The symbols move the objects like this.
* | ω α
s242 | s811 s551
s290 | s508 s375
s414 | s78 s406
s844 | s804 s634
s907 | s590 s336
s889 | s242 s167
s774 | s889 s967
s548 | s196 s657
s78 | s62 s540
s728 | s336 s590
s672 | s728 s111
s933 | s657 s196
s992 | s375 s508
s167 | s967 s889
s272 | s748 s652
s748 | s952 s398
s406 | s774 s414
s269 | s290 s823
s553 | s634 s804
s716 | s269 s59
s501 | s133 s965
s59 | s669 s716
s551 | s167 s242
s829 | s551 s811
s196 | s992 s933
s657 | s907 s548
s550 | s965 s133
s823 | s59 s269
s670 | s540 s62
s26 | s328 s552
s965 | s272 s501
s967 | s414 s774
s398 | s652 s748
s590 | s111 s728
s669 | s844 s240
s804 | s670 s553
s240 | s716 s669
s811 | s550 s829
s540 | s406 s78
s508 | s933 s992
s62 | s553 s670
s328 | s398 s952
s634 | s240 s844
s652 | s501 s272
s133 | s829 s550
s952 | s552 s328
s375 | s823 s290
s336 | s548 s907
s111 | s26 s672
s552 | s672 s26

The rows follow the links: the fewer symbols apart two objects are, the more alike their rows tend to be.

Here are some objects, each with a row of numbers. One shown again gets a slightly different row.
s804:  142   175    30   145  -112    34     9  -154  -129  -296   -56    18    45   -20   206    -4   -79    90    87    22   110   -93  -138    58   -39   -67  -154    73   -68    -4   109    53   177    34  -102   -96    34   -50   -56   239    98   -56  -232     0  -152
s933:   -2  -190   -72  -139    62   -49    37   -33   256   220   -77   -44   -56    43  -157   -33    15   -57    27   -93   -45   103   250   -76    82   -37   143   -64    45  -129   -93  -227   -52    62    11   229   -64    20  -102  -140   -14   -46    73  -104   123
s829:  109   -50  -126    44    73   -14    74  -105    37   -53   139  -189    92  -133    -8   182   -67   193   124  -180   224    55    56  -107   -47   -57    52    79    41    74    74  -109    30   123   -31   168   -74    47   -94   232   -63  -112  -130  -103  -135
s889:  -38   -31     4   -99    20    26    98   -35   147   309    24   -31  -104   -38   -62    39  -118     5   177   -49   -84   190   273  -118    66   -67   116   -68   -30   159  -232   -47    43   129    51   175   -49   -15    53  -187   -23    73   -31   -90     2
s26: -114   -14    -1    11    31     9  -154   186  -131   -88     8    76    15    13    -6     9   153   -19  -211    50   -35   -93  -326    58   -27    86   -55    25    59   -15   120   184  -136  -168    61  -202    76    28    97   -47   -40    27   148   153    49
s336:   92  -284   -91   -45    86   -68   -28    -3   111     6    26  -123    -5    54  -110   121    53    27    11  -259   116    35   100   -41   -40   -12   135    47   130   -54   120  -242   -94    64    -7   248   -43   110  -140   118   -48  -143   -58  -134    41
s553:  -61   220   143    -6  -106    56   -11    -7  -139   -19   -78   197   -33    43   143  -126  -103   -66    29   240  -164   -55   -59    72    75    48  -107   -45  -100    82   -98   217   112   -58   -32  -249    22   -90   172  -122   105   117   -14   157    42
s670:  185    67    38   123  -150    30    83  -212   -34  -208   -66   -16    13    23   147   -34  -165   110   171   -13    80   -51    31    24    -6   -82  -104    81   -56     9    94   -34   180    88  -108    16    58    -7   -89   242    79   -94  -230  -108  -141
s952:   38   -29    79    24  -144   -31   -94   -44   -48  -229  -271   149    -7   126    26  -159    74  -109  -145    73   -88  -211    13   130    49    70  -103    79    21  -207   129   -91    31  -124  -110  -135    66    67   -78    76   108  -116   -36    28    82
s774:   90   -33     6   -66    16    11   116  -152   146   200    43   -52   -83   -13   -56    40  -171    -1   224   -86   -23   178   291   -81    24  -120   124   -76   -24   139  -191  -114   134   209   -24   237   -56    -4   -24   -28     9    42  -103  -106     2
s634:  -61   175   155    34  -174    34    -5   -70  -135   -97  -161   151   -27    56   153  -172   -66   -96   -32   166  -181   -94    10   128    85    36  -116    -3   -82    13   -59   143   163   -84   -29  -209    48  -108    52    -6   156    52   -51    64   -27

Each walk starts at a row. The symbols on each line, taken left to right, move it on to the next object.
Each answer is a row, close to the row of the object it stands for.
start   94   -49    51     2  -195   -27    17  -182    92   -14  -209    57    13    85   -17  -175   -27  -150    15     3   -76  -105   294    54   128   -23   -16    83    33  -167    -8  -216   127    20   -83    86    14    58  -146    47   191  -132  -194  -124    41
α ω α α ω ω
  99   195    28   137   -61    31   -14   -80  -190  -306     9    37    68   -49   173     2   -45   122    -1    66   109  -121  -203    62   -33    -3  -187    65   -57    36   127   144    93   -38   -68  -173    61   -60     6   173    38   -17   -86    88  -149
ω ω α α ω
 195    59    50    66   -91     6   100  -215    23   -84   -23   -27   -38    -7   102    -6  -183    77   209   -92    83    45   160   -18    24  -114   -31     5   -43    50   -51  -120   195   136   -94   133     7     8  -139   210    59   -74  -245  -147   -80
start -122  -168   -56  -135   123   -31     4   203   139   246    52     6   -71    38  -202    45    67   -73   -83    -8   -68    91    28   -38     3    35    87  -122    28   -69   -68   -41  -220   -12    96    50   -41    38    18  -250   -99    51   255    46   124
ω ω ω ω α ω ω
 139  -215     3    31   -87  -104   -37   -95    56  -193  -195     6    16    94   -17   -57    75   -55   -65  -112    33  -125    33    96    30     6     2   104   110  -213   218  -249   -21    -7   -42    95    87   133  -178   178   107  -234  -123  -116    41
ω ω ω ω α ω ω ω
-175  -110   -61   -77   120    -8   -92   253    38   171    71    55   -73    -9  -117    42   143   -89  -128     7   -90    59  -126   -42   -58   103    78  -102    34   -24     1    51  -218   -82    98   -58     4    31    92  -218   -93    74   304   125   125
start  110   -14    -5   108   -30    -3   -58   -29  -130  -326   -32   -68    94    -9    74    38   102    69  -103   -82   121  -159  -184    91   -45    53   -83   186    92   -45   255   -49    78   -91   -41   -51    83    60  -132   268    44   -88  -166    18   -64
α α ω α ω
-139    88    91   -35  -100    13   -43    22   -90    12  -221   159    -8    54    49  -172   100  -159  -149   210  -195  -148   -49   128    82    55   -90   -63   -77  -147   -25    80   -21  -144    -9  -234    34   -72    81  -154    86    56   127   108    87
α ω α α ω ω α ω
-222    97    75   -70   -49    21    13   100   -11   216   -32   124   -27   -33   -24   -93     5  -105   -14   224  -213    33    68    10    77    23   -30   -86   -65    11  -184   119   -51   -80    67  -105   -18   -97   145  -296   -13   158   196   103    70
start    3   207    24   128    -9    44   -40    21  -202  -226    87    36    59   -79   177   -10     9   119   -24   102   121   -99  -279    55   -37    11  -134    80   -55    70   131   205    15   -83   -31  -243    34   -58    99   133   -46    94     0   108  -130
ω α ω ω α α ω α ω
 -59   164    -7    42    83    74   -35   109  -134  -129   147   -27   123  -107   101    34    80   121   -74   110    89   -52  -300    -4   -72     4  -122    25   -27    98    84   262   -47   -97    42  -210   -10   -79   120    34   -83    95   115   159   -79
α α α ω α ω α
  55    67    90     9  -215   -63    22  -177   -37  -144  -262    88    14    71    79  -192   -11  -122    30    87  -161  -136   207   114   115     4   -73    59    -7  -118    12  -112   180   -22  -122   -43    83     8  -119    51   191   -70  -174   -61   -13
start   89   -59  -128    53   120    19    86   -86    94    74   215  -211    25  -154     6   160   -72   142   139  -146   208   163    92  -118   -34  -104    83    29    -2   103   -18  -108   -15   138     8   223   -52    21   -28   127  -125   -29   -77  -154   -86
ω α α α ω ω
-170    21    49   -91    29    26    33    72    63   304    14    41   -37     5   -90   -31   -45   -80    26   154  -177    83   152   -43    73   -14    35  -115   -59   108  -258    81   -66   -12    80   -26   -69   -62   134  -281   -36   145   162    36    87
ω ω ω α ω
 140     8   -52   123   -18   -47   -51   -94   -78  -263    15  -109    96   -26    86    54    55    98     0  -105   210  -121   -90     3   -54    -8   -58   177    72   -29   213   -81    39   -31   -56    -3    64    76  -159   329     9  -115  -215   -60  -120
start  -56  -156  -117   -66   204   -16    -3   150   102   185   257  -163    18   -89  -145   183    57    58   -18  -160   155   179   -44   -88   -70    16   124   -21   115    69    37   -64  -176    59    86   193   -43    57    15   -18  -147   -21    95    -4    21
ω α α ω
-147    32   -71   -19   174    15   -39   214   -40    86   275   -99    83  -116   -46   135    83   137   -75   -40    82    92  -213   -65   -89    44    56   -32   -26   155    37   180  -163   -55   105   -32   -52   -25   125   -57  -163   133   204   125   -44
α ω α ω α α α ω
  41  -194   -73   -63   -54   -53    55   -65   234   141  -137   -43   -38    59  -139   -55   -36   -74    28   -67   -68    10   297   -34    96    -3    94    -3    16  -183   -36  -277    12    59   -33   220   -57    80  -161   -80    55  -102   -67  -124    60
start -122   -79  -114   -66   181    -4     6   201     7   130   256  -120    37   -85   -96   182    70    91   -33  -118   108   130  -142   -88   -82    34   110   -52    89   151    20    75  -199     8   127    48   -74    21    80   -85  -202    85   179    46   -33
ω ω ω α α ω α
  31   131   140    29  -197    54     9  -159   -73  -144  -215   139     0   117    97  -160   -24  -103     9   161  -135  -143    90   145    83    17  -120    19   -43   -63   -13    36   178   -73  -116  -144    62     4   -27    16   166   -12  -130    -3    16
α ω α α ω ω ω ω
 193     7    -8    21   -39    20   122  -204    85    99   -28   -72   -56    13    25    38  -181    28   202   -69    55    99   285   -30    59  -117    47   -53   -15    72  -129  -149   181   177   -56   193   -28    24   -84    63    69   -48  -189  -162   -35
start -161   -18     3   -50   117    10  -108   237   -52    11    66    87   -32    80   -71     8   160   -57  -217    60   -86    17  -269    18   -66   102    16   -61    29   -42    59   155  -214  -126   128  -148    29    -2    94  -149   -90    46   251   128    86
ω α α ω α ω
 104  -108    32    44  -144   -44   -72   -88    20  -244  -270    87   -23   134    31  -125    81   -87   -79   -42    21  -178    -6    90    26    53   -70   104    68  -258   198  -172    48   -70   -91    -3    84    75  -172   144   119  -143   -99   -24    69
ω ω ω ω α α α α
  36  -259   -95   -36   177   -88    16    82   119    89   166  -140   -14   -12  -152   164    65    57    -7  -228   130   152    46  -107   -68    37   140    -2   138    11    57  -153  -134    61    64   250   -23   111  -108    34   -78   -73     5   -78    52
start -167    80    59   -47   -79    22   -24    90     1   108  -112   166     3    52   -50  -139    40  -175   -97   214  -231   -91   -20    71    65    46   -81   -70   -81   -45  -111   145   -27  -123    55  -187    -3  -113   154  -256    22   117   209   115    94
α ω α α
 139   -58   -88   120    35   -11     0  -139    -7  -209    70  -145    91   -76    49   112   -28   123    81  -164   223   -34   -27   -11   -19   -52     4   154    49    -1   130  -139    67    81   -58   105    -7    75  -156   278   -19  -154  -223  -115  -125
α ω α ω ω ω ω
  28    -9  -134   -29   161    29   107   -23   128   157   200  -145   -23  -122   -56   135  -133   206   199  -122   141   221    94  -150  -100  -115   114   -89   -60   164   -93   -20   -28   169     5   171   -67   -49    19     3  -150    72   -10   -75   -38
start  126  -256   -18   -41   -32   -85   -34   -31   118   -93  -103   -72   -17   108  -109    39    77   -24   -30  -209    74     7    61    -4   -17    19    57    73   139  -168   162  -291   -33    -3   -56   191     1   143  -202   189    90  -217   -89  -132    39
α ω α ω α ω ω ω
 -61    33    25    87    24   -14   -94   111  -159  -230    -1    91    20    49    83    20   153   -28  -198    35    24  -166  -335    95   -60   141   -95    81    66   -38   189   145   -80  -182    33  -194    74    38    25    83    37   -15    60   127     6
ω ω ω α α α ω ω
 -19    44    55   -23  -165     0   -59    12   -91  -127  -257   196    -6   114    57  -187    81  -157  -129   161  -142  -238   -45   121    90    69  -130    64   -45  -211    68    13   -10  -159   -62  -194    82    10    -1   -60   132   -41    36    95    74
